(in the rows, 100 means zero)
Each row is followed by its class.
92; 31; 93; 140; 111; 106; 92; 115; 85; 110; 95; 111; 86; 90; 100; 82; 98; 96; 125
Q401
122; 67; 125; 145; 121; 107; 108; 85; 74; 84; 80; 79; 99; 115; 89; 58; 146; 87; 90
Q507
101; 53; 123; 130; 108; 87; 106; 105; 85; 73; 75; 100; 95; 106; 100; 76; 121; 82; 94
Q507
76; 81; 83; 142; 113; 90; 99; 98; 75; 111; 112; 90; 125; 96; 100; 118; 126; 99; 110
Q507
104; 87; 89; 150; 119; 102; 132; 92; 88; 94; 103; 50; 99; 83; 101; 90; 118; 101; 101
Q507
102; 72; 101; 126; 103; 104; 98; 97; 97; 88; 73; 93; 109; 106; 92; 82; 118; 101; 99
Q507
100; 82; 128; 149; 111; 113; 97; 99; 71; 78; 84; 65; 118; 95; 100; 84; 128; 86; 94
Q507
103; 34; 120; 86; 101; 98; 93; 110; 118; 115; 61; 166; 69; 117; 92; 90; 93; 70; 99
Q401
108; 80; 132; 118; 104; 93; 90; 103; 94; 78; 86; 94; 95; 99; 100; 97; 121; 92; 102
Q925
104; 49; 130; 133; 98; 102; 103; 90; 78; 87; 91; 79; 114; 110; 94; 47; 123; 81; 98
Q507
103; 64; 103; 114; 96; 89; 111; 112; 102; 122; 80; 114; 91; 97; 94; 109; 114; 86; 108
Q401
102; 50; 99; 110; 117; 90; 119; 117; 116; 98; 83; 107; 96; 102; 111; 80; 125; 86; 97
Q401
98; 50; 100; 127; 103; 92; 114; 100; 97; 95; 97; 81; 116; 98; 100; 70; 116; 95; 96
Q507
115; 132; 106; 143; 107; 105; 111; 91; 87; 73; 102; 54; 116; 99; 88; 113; 137; 104; 103
Q507
107; 76; 83; 131; 113; 99; 103; 108; 99; 85; 104; 90; 96; 101; 112; 90; 105; 92; 102
Q507
114; 78; 100; 128; 107; 90; 97; 94; 88; 105; 85; 81; 112; 98; 98; 76; 105; 97; 97
Q925
100; 97; 108; 124; 103; 85; 92; 104; 103; 103; 89; 89; 100; 90; 104; 73; 110; 76; 89
Q925
106; 97; 111; 137; 107; 105; 113; 98; 84; 79; 104; 74; 107; 88; 94; 93; 115; 95; 89
Q507
102; 55; 122; 131; 107; 98; 98; 107; 73; 98; 86; 84; 96; 92; 96; 88; 126; 84; 99
Q401
103; 31; 129; 95; 108; 99; 87; 98; 94; 121; 73; 114; 94; 119; 105; 69; 123; 75; 94
Q507
97; 51; 111; 125; 98; 86; 101; 105; 100; 90; 90; 116; 114; 115; 104; 61; 116; 89; 98
Q925
100; 35; 130; 172; 111; 91; 90; 120; 81; 83; 87; 78; 111; 105; 103; 72; 111; 112; 112
Q925
106; 109; 83; 155; 126; 101; 118; 103; 80; 105; 128; 73; 106; 99; 89; 104; 113; 94; 105
Q401
100; 77; 108; 148; 115; 103; 115; 109; 83; 114; 103; 85; 110; 93; 106; 77; 117; 97; 103
Q401
94; 80; 101; 117; 116; 117; 133; 97; 101; 82; 114; 40; 127; 94; 112; 89; 107; 83; 98
Q507
111; 142; 81; 185; 118; 110; 119; 85; 45; 91; 98; 41; 124; 68; 90; 105; 108; 110; 102
Q401
87; 46; 90; 152; 115; 91; 118; 122; 83; 111; 117; 62; 124; 83; 115; 68; 109; 99; 109
Q507
108; 24; 140; 89; 103; 88; 88; 105; 95; 75; 65; 130; 89; 128; 99; 35; 144; 81; 94
Q507
104; 62; 127; 120; 93; 95; 93; 118; 92; 103; 75; 99; 100; 94; 96; 89; 119; 77; 98
Q401
103; 82; 105; 149; 116; 98; 110; 92; 85; 93; 88; 71; 126; 91; 97; 61; 130; 91; 92
Q507
91; 18; 120; 136; 99; 89; 96; 120; 86; 101; 96; 83; 105; 97; 106; 59; 105; 86; 106
Q925
106; 90; 114; 145; 104; 90; 108; 96; 90; 79; 115; 36; 125; 84; 96; 90; 121; 100; 96
Q507
96; 39; 109; 109; 106; 99; 104; 122; 107; 52; 94; 98; 100; 104; 102; 85; 127; 82; 102
Q507
105; 95; 138; 122; 103; 102; 89; 95; 92; 53; 86; 64; 103; 105; 94; 87; 131; 91; 95
Q507
107; 80; 112; 124; 101; 95; 101; 48; 93; 92; 84; 94; 109; 103; 98; 68; 124; 90; 97
Q507
100; 93; 101; 134; 107; 95; 98; 97; 96; 93; 100; 92; 111; 92; 96; 86; 113; 98; 96
Q401
105; 76; 107; 142; 109; 95; 104; 107; 94; 92; 97; 96; 105; 98; 104; 82; 116; 98; 98
Q401

Each row is followed by its class. Each block has new classes.
83; 72; 98; 90; 84; 111; 145; 106; 86; 110; 57; 106; 99; 96; 87; 78; 106; 107; 97
<34>
87; 70; 100; 79; 106; 100; 113; 115; 76; 106; 70; 93; 106; 115; 84; 100; 104; 108; 111
<23>
98; 75; 107; 83; 85; 100; 110; 112; 93; 100; 75; 86; 106; 118; 85; 102; 104; 101; 106
<27>
99; 77; 106; 95; 87; 103; 111; 111; 93; 93; 80; 82; 106; 111; 93; 105; 99; 102; 101
<27>
90; 68; 100; 96; 97; 115; 143; 125; 81; 95; 54; 89; 101; 91; 96; 96; 107; 105; 99
<34>
100; 70; 125; 61; 129; 104; 75; 145; 89; 121; 71; 91; 105; 114; 80; 101; 108; 114; 114
<34>
97; 96; 96; 100; 98; 105; 122; 101; 97; 108; 79; 110; 96; 90; 97; 88; 105; 106; 95
<34>
85; 69; 104; 75; 108; 106; 107; 125; 82; 118; 70; 89; 105; 110; 86; 91; 104; 113; 107
<23>
105; 81; 111; 89; 85; 101; 99; 112; 99; 95; 84; 83; 104; 113; 93; 103; 104; 101; 105
<27>
93; 76; 103; 85; 93; 104; 107; 116; 94; 110; 82; 94; 105; 114; 88; 89; 100; 115; 106
<29>
93; 71; 108; 79; 81; 102; 101; 119; 94; 107; 79; 83; 105; 119; 81; 91; 103; 106; 105
<37>
85; 78; 97; 86; 105; 102; 113; 113; 78; 112; 74; 98; 105; 107; 87; 94; 103; 107; 101
<23>
90; 70; 104; 84; 79; 102; 107; 108; 98; 115; 82; 88; 102; 118; 79; 87; 96; 106; 108
<37>
104; 88; 111; 83; 76; 101; 105; 99; 107; 94; 86; 90; 103; 117; 90; 97; 106; 101; 104
<27>
105; 91; 104; 96; 75; 101; 107; 98; 108; 91; 88; 94; 103; 112; 95; 95; 104; 98; 101
<27>
94; 73; 104; 85; 76; 104; 111; 105; 98; 106; 80; 88; 107; 120; 81; 84; 102; 108; 104
<29>
96; 67; 111; 75; 87; 101; 108; 124; 92; 97; 68; 82; 106; 121; 81; 100; 101; 106; 103
<27>
88; 65; 105; 75; 85; 103; 107; 120; 94; 115; 76; 86; 107; 120; 78; 89; 100; 107; 108
<27>
92; 79; 105; 95; 82; 101; 113; 107; 97; 96; 84; 84; 105; 116; 90; 98; 107; 99; 104
<27>
92; 72; 103; 87; 84; 103; 117; 112; 87; 107; 76; 88; 108; 120; 82; 91; 100; 100; 102
<29>
98; 71; 109; 83; 84; 104; 106; 119; 92; 100; 73; 80; 106; 117; 85; 99; 102; 103; 107
<27>
94; 96; 94; 93; 102; 95; 107; 95; 83; 100; 95; 100; 105; 106; 95; 101; 99; 102; 99
<23>
100; 77; 115; 79; 88; 104; 85; 122; 109; 115; 86; 92; 104; 150; 87; 90; 104; 107; 109
<37>
98; 75; 107; 86; 92; 100; 111; 119; 86; 90; 77; 82; 106; 116; 92; 105; 106; 104; 104
<27>
94; 75; 107; 88; 91; 101; 111; 116; 94; 99; 72; 86; 105; 109; 88; 95; 110; 100; 105
<27>
91; 65; 110; 84; 96; 107; 116; 129; 88; 115; 68; 85; 106; 102; 89; 93; 104; 110; 105
<34>
93; 49; 108; 83; 95; 104; 111; 130; 77; 98; 66; 64; 108; 122; 83; 104; 102; 103; 107
<27>
84; 74; 91; 93; 111; 103; 126; 110; 72; 105; 69; 92; 103; 101; 90; 99; 108; 104; 99
<33>
101; 75; 107; 86; 87; 99; 104; 113; 94; 99; 87; 83; 103; 117; 88; 99; 103; 103; 105
<27>
97; 64; 108; 75; 93; 101; 101; 120; 91; 102; 74; 78; 106; 127; 80; 99; 105; 96; 110
<27>
96; 81; 104; 99; 106; 107; 124; 122; 83; 101; 70; 92; 100; 85; 102; 98; 108; 97; 99
<34>
104; 88; 110; 91; 86; 96; 96; 108; 96; 87; 95; 78; 103; 117; 103; 110; 104; 96; 102
<29>
83; 75; 98; 103; 93; 110; 130; 123; 92; 107; 74; 96; 101; 89; 95; 96; 103; 117; 100
<34>

Each row is followed by its class.
98; 119; 100; 100; 99; 129; 100; 101; 107; 97; 98; 101; 82; 96; 106; 87; 78; 108; 86
Q363
107; 101; 95; 99; 103; 143; 96; 97; 105; 91; 90; 106; 98; 94; 113; 97; 89; 121; 86
Q363
105; 95; 97; 105; 96; 119; 100; 104; 107; 120; 110; 106; 114; 99; 94; 113; 91; 89; 95
Q529
102; 122; 98; 99; 104; 103; 94; 104; 102; 88; 105; 100; 103; 94; 113; 111; 106; 120; 89
Q494
107; 101; 110; 105; 101; 115; 93; 102; 122; 95; 104; 107; 118; 98; 90; 115; 95; 96; 92
Q529
